Below are the code and all the weights of a small trained network. Each question names an input and a target symbol and asks about switching units off, where a switched-off unit gives its printed mean instead of its output.

import numpy as np


def w(rows, s, z=0):
    codes = np.array(rows[::2]) - 128.0
    scale = np.full(codes.shape[1], s)
    scale[-1] = z or s
    return codes * scale


def norm(h):
    return h / np.sqrt((h * h).mean(-1, keepdims=True) + 1e-5)


def f(y):
    return y / 2 * (1 + np.tanh(0.7978845608 * (y + 0.044715 * y**3)))


def softmax(a):
    e = np.exp(a - a.max(-1, keepdims=True))
    return e / e.sum(-1, keepdims=True)


def log_softmax(a):
    a = a - a.max(-1, keepdims=True)
    return a - np.log(np.exp(a).sum(-1, keepdims=True))


def net(x, mask):
    ids = ['ΘΞΣαγδεζηπτφψ'.index(c) for c in x.split()]
    T = len(ids)
    res = E[ids] + P[:T]
    u = 0
    for l in range(2):
        r = norm(res)
        for j in range(3):
            rows = slice(2 * j, 2 * j + 2)
            q, k, v = (r @ M[l][rows].T for M in (Q, K, V))
            z = softmax(np.where(np.tri(T) > 0, q @ k.T / 2**0.5, -1e9)) @ v
            o = O[l][rows]
            res = res + np.where(mask[u + j], z, o[:, -1]) @ o[:, :-1]
        u += 3
        y = f(norm(res) @ A[l][:, :-1].T + A[l][:, -1])
        res = res + np.where(mask[u : u + 4], y, B[l][:, -1]) @ B[l][:, :-1]
        u += 4
    return log_softmax(norm(res)[-1] @ U[:, :-1].T + U[:, -1])


Q, K, V, O, A, B = {}, {}, {}, {}, {}, {}
E = w([
[132,65,146,152,186,201,87,139,103,111],'Θ',
[123,84,91,83,134,211,92,96,238,81],'Ξ',
[177,124,67,143,107,136,65,126,110,108],'Σ',
[174,135,216,104,181,185,122,57,123,185],'α',
[56,139,136,84,108,92,153,101,177,127],'γ',
[124,150,149,111,118,127,176,167,124,56],'δ',
[119,162,118,101,175,83,117,144,149,144],'ε',
[60,116,151,181,121,147,132,116,99,119],'ζ',
[205,44,82,131,152,177,142,118,96,105],'η',
[74,182,96,154,160,165,100,102,129,45],'π',
[124,70,54,124,202,142,16,92,155,126],'τ',
[129,121,196,100,154,132,90,130,58,177],'φ',
[103,130,164,93,50,182,249,107,134,221],'ψ',
],0.022)
P = w([
[186,192,2,151,9,1,157,24,124,55],'0',
[174,252,25,80,133,85,175,27,83,201],'1',
[180,176,77,49,168,148,184,86,102,188],'2',
[151,67,101,91,99,129,175,135,106,72],'3',
[98,74,99,102,138,104,175,142,156,74],'4',
[82,89,94,117,179,93,185,133,184,107],'5',
[100,59,172,129,223,142,171,121,175,133],'6',
],0.0059)
Q[0] = w([
[99,238,170,198,75,126,112,163,33,175],'0.h0',
[133,123,118,136,246,65,114,119,57,139],'0.h0',
[104,94,176,2,159,140,151,109,31,91],'0.h1',
[68,135,140,96,203,157,89,158,137,82],'0.h1',
[86,86,181,71,144,180,119,81,102,124],'0.h2',
[187,187,148,202,107,99,194,122,137,70],'0.h2',
],0.0066)
K[0] = w([
[176,191,85,172,100,135,104,82,134,157],'0.h0',
[78,169,106,87,240,32,137,184,86,135],'0.h0',
[103,60,115,127,111,175,168,169,102,233],'0.h1',
[2,68,197,67,211,174,75,189,80,195],'0.h1',
[43,167,169,82,118,83,129,180,162,43],'0.h2',
[187,95,93,153,96,183,62,83,79,88],'0.h2',
],0.0074)
V[0] = w([
[167,121,123,213,129,119,206,162,202,108],'0.h0',
[227,85,193,114,7,158,154,79,117,2],'0.h0',
[162,147,51,118,159,103,144,106,153,64],'0.h1',
[113,110,44,172,29,195,114,148,167,230],'0.h1',
[78,166,88,71,72,51,157,101,151,128],'0.h2',
[93,50,125,87,102,102,151,41,128,195],'0.h2',
],0.0062)
O[0] = w([
[133,192,132,255,138,129,107,148,235,134,3],'0.h0',
[82,171,198,62,190,147,156,91,93,195,100],'0.h0',
[133,97,65,192,148,120,170,105,161,137,70],'0.h1',
[62,94,235,221,170,78,112,118,183,90,37],'0.h1',
[93,95,92,168,145,173,148,163,164,141,178],'0.h2',
[151,63,143,163,45,146,114,147,115,221,163],'0.h2',
],0.0099,0.0061)
A[0] = w([
[99,77,89,86,154,128,132,168,189,254,124],'0.n0',
[157,145,139,214,96,48,61,93,64,143,127],'0.n1',
[152,162,181,123,83,112,231,137,69,94,254],'0.n2',
[84,45,174,89,179,140,76,137,125,97,168],'0.n3',
],0.0071,0.0014)
B[0] = w([
[151,66,202,118,126,97,156,203,126,73,221],'0.n0',
[77,100,175,85,97,48,115,184,80,197,127],'0.n1',
[139,189,76,166,210,68,167,199,179,175,224],'0.n2',
[148,48,18,160,134,110,125,136,144,254,252],'0.n3',
],0.0095,0.0042)
Q[1] = w([
[157,51,109,79,173,106,108,213,73,131],'1.h0',
[214,145,154,1,175,60,51,112,117,109],'1.h0',
[63,182,146,107,145,111,75,120,73,92],'1.h1',
[177,67,38,32,146,161,152,132,84,180],'1.h1',
[96,191,195,155,77,77,115,178,211,172],'1.h2',
[112,230,100,127,94,99,142,154,165,141],'1.h2',
],0.0077)
K[1] = w([
[102,60,163,113,122,116,98,247,77,189],'1.h0',
[242,95,165,44,129,96,92,187,114,96],'1.h0',
[83,107,145,143,134,190,138,39,102,163],'1.h1',
[85,151,143,86,158,101,125,254,132,2],'1.h1',
[161,88,206,175,118,94,148,182,212,183],'1.h2',
[155,73,111,101,110,33,153,141,117,141],'1.h2',
],0.0084)
V[1] = w([
[203,109,156,126,114,149,178,78,194,38],'1.h0',
[55,141,141,133,78,87,166,121,188,88],'1.h0',
[180,124,1,114,95,81,171,205,117,119],'1.h1',
[130,194,88,116,145,102,226,165,159,179],'1.h1',
[170,96,127,145,127,81,100,162,138,219],'1.h2',
[152,129,134,116,133,161,185,110,167,170],'1.h2',
],0.0084)
O[1] = w([
[165,80,108,108,179,128,116,139,163,218,18],'1.h0',
[49,93,70,151,119,82,75,95,119,157,5],'1.h0',
[149,113,111,212,195,148,104,183,119,87,255],'1.h1',
[23,135,125,130,182,75,147,254,67,118,190],'1.h1',
[117,63,159,86,138,12,49,124,102,86,133],'1.h2',
[130,137,151,126,147,68,143,133,193,139,140],'1.h2',
],0.0096,0.0094)
A[1] = w([
[120,111,79,131,217,189,140,105,85,95,154],'1.n0',
[117,94,105,127,60,213,103,140,10,94,183],'1.n1',
[71,41,69,102,101,138,125,218,92,172,80],'1.n2',
[136,167,115,236,244,255,92,118,133,75,5],'1.n3',
],0.0073,0.0016)
B[1] = w([
[112,164,85,122,186,99,168,142,85,87,205],'1.n0',
[68,194,122,137,46,124,150,137,237,141,254],'1.n1',
[144,66,139,144,76,128,164,179,86,149,199],'1.n2',
[246,168,124,195,73,100,151,123,126,117,201],'1.n3',
],0.012,0.0086)
U = w([
[189,109,172,119,156,131,127,74,74,150,105],'Θ',
[102,122,122,76,157,198,64,147,254,155,244],'Ξ',
[60,112,146,172,84,160,102,96,93,89,90],'Σ',
[208,138,150,87,56,75,88,148,74,210,46],'α',
[143,56,43,89,123,116,63,93,86,130,150],'γ',
[132,201,40,139,133,212,160,144,149,206,143],'δ',
[87,130,111,131,215,143,93,197,75,97,125],'ε',
[104,130,146,150,93,79,107,97,144,81,160],'ζ',
[183,104,155,145,134,62,165,130,144,170,32],'η',
[163,106,83,137,127,110,228,58,85,107,4],'π',
[214,80,140,229,138,120,72,152,120,90,241],'τ',
[143,118,130,84,71,224,125,186,43,26,182],'φ',
[118,38,197,185,95,152,148,174,128,168,159],'ψ',
],0.0068,0.0023)

Each question gives the input, a string of symbols that net reads in full, and the target symbol t.
The units are the heads (2 rows each of Q, K, V and O) and the neurons (one row each of A and B). Each row of codes is followed by its name. A weight is (code - 128) times the scale printed after its matrix; where a second scale follows, it is the last column's (O, A, B and U).
mask holds one flag per unit, layer by layer, with each layer's heads first. A switched-off unit (its flag False) gives its mean, the last column of its rows in O or B, instead of its output. The means were averaged over made-up inputs and are rounded, as every weight is.
A unit's drop is (log p(t) with every unit on - log p(t) with that unit switched off) / (log p(t) with every unit on - log p(t) with every unit switched off).
The circuit of an input: a set's keep is (log p(t) with only the set's units on - log p(t) with every unit switched off) / (log p(t) with every unit on - log p(t) with every unit switched off). Starting from the 12 units with the biggest drops (on a tie, the unit counted first), units are removed one at a time, each time the one whose removal leaves the highest keep (on an exact tie, the one counted first), for as long as the keep stays at least 0.8.
circuit, biggest first: the units of the circuit, biggest drop first
most important unit: the unit with the biggest drop
top k neurons: the k neurons with the biggest drops, biggest first
top k neurons in layer l: the k neurons of layer l with the biggest drops, biggest first
heads that matter: for each layer, one digit per head in row order, 1 if its drop is at least 0.15 and else 0, layers parted by /
drop when u is switched off: that unit's drop, to one decimal
input Θ τ τ, target τ: most important unit => 0.h1
input δ ε φ τ ε α, target τ: circuit, biggest first => [0.h0 1.h1]
input Σ φ ε τ α, target τ: circuit, biggest first => [1.h1 0.h0]
input φ Σ π φ Θ, target δ: circuit, biggest first => [1.h2 0.n3]
input τ τ φ ε ε τ, target τ: heads that matter => 100 / 010
input τ Ξ δ Σ Ξ, target ε: top 2 neurons in layer 0 => [0.n2 0.n3]
input α γ α φ Ξ Ξ, target ψ: circuit, biggest first => [0.h2 0.n0 1.n2]
input Σ τ Ξ, target τ: circuit, biggest first => [0.h1 1.n3]
input τ τ φ τ α τ φ, target α: circuit, biggest first => [0.h2 1.h1]
input δ τ φ γ, target ψ: top 2 neurons => [0.n0 1.n2]
input δ Θ φ τ δ, target ε: top 2 neurons in layer 1 => [1.n1 1.n3]
input α δ φ α, target ε: heads that matter => 000 / 010
input ε δ φ α ψ Σ π, target δ: top 2 neurons in layer 0 => [0.n2 0.n0]
input φ α π Θ φ, target δ: top 2 neurons in layer 1 => [1.n1 1.n2]
input φ φ η φ φ τ, target φ: most important unit => 1.h0
input τ τ π φ α α τ, target δ: heads that matter => 000 / 001
input Σ Ξ ζ τ τ φ, target α: circuit, biggest first => [0.h1 1.h1]
input φ φ τ ε Ξ, target τ: circuit, biggest first => [1.h1 0.h0 1.n3]
input τ φ α Θ τ φ τ, target γ: top 2 neurons => [0.n3 1.n3]
input φ π Ξ α, target δ: most important unit => 1.h2
input τ φ τ π π φ Ξ, target δ: top 2 neurons => [0.n3 1.n2]
input δ Σ Θ φ, target ε: top 2 neurons in layer 0 => [0.n3 0.n2]
input π ε τ τ τ γ δ, target τ: top 2 neurons in layer 1 => [1.n3 1.n1]
input γ Θ φ, target ψ: top 2 neurons in layer 0 => [0.n0 0.n2]
input ψ φ φ τ φ φ τ, target φ: drop when 0.n2 is switched off => 0.2
input τ φ Ξ ψ, target ψ: drop when 1.n1 is switched off => 0.2
input φ Θ γ τ Ξ τ φ, target ψ: circuit, biggest first => [0.h2]
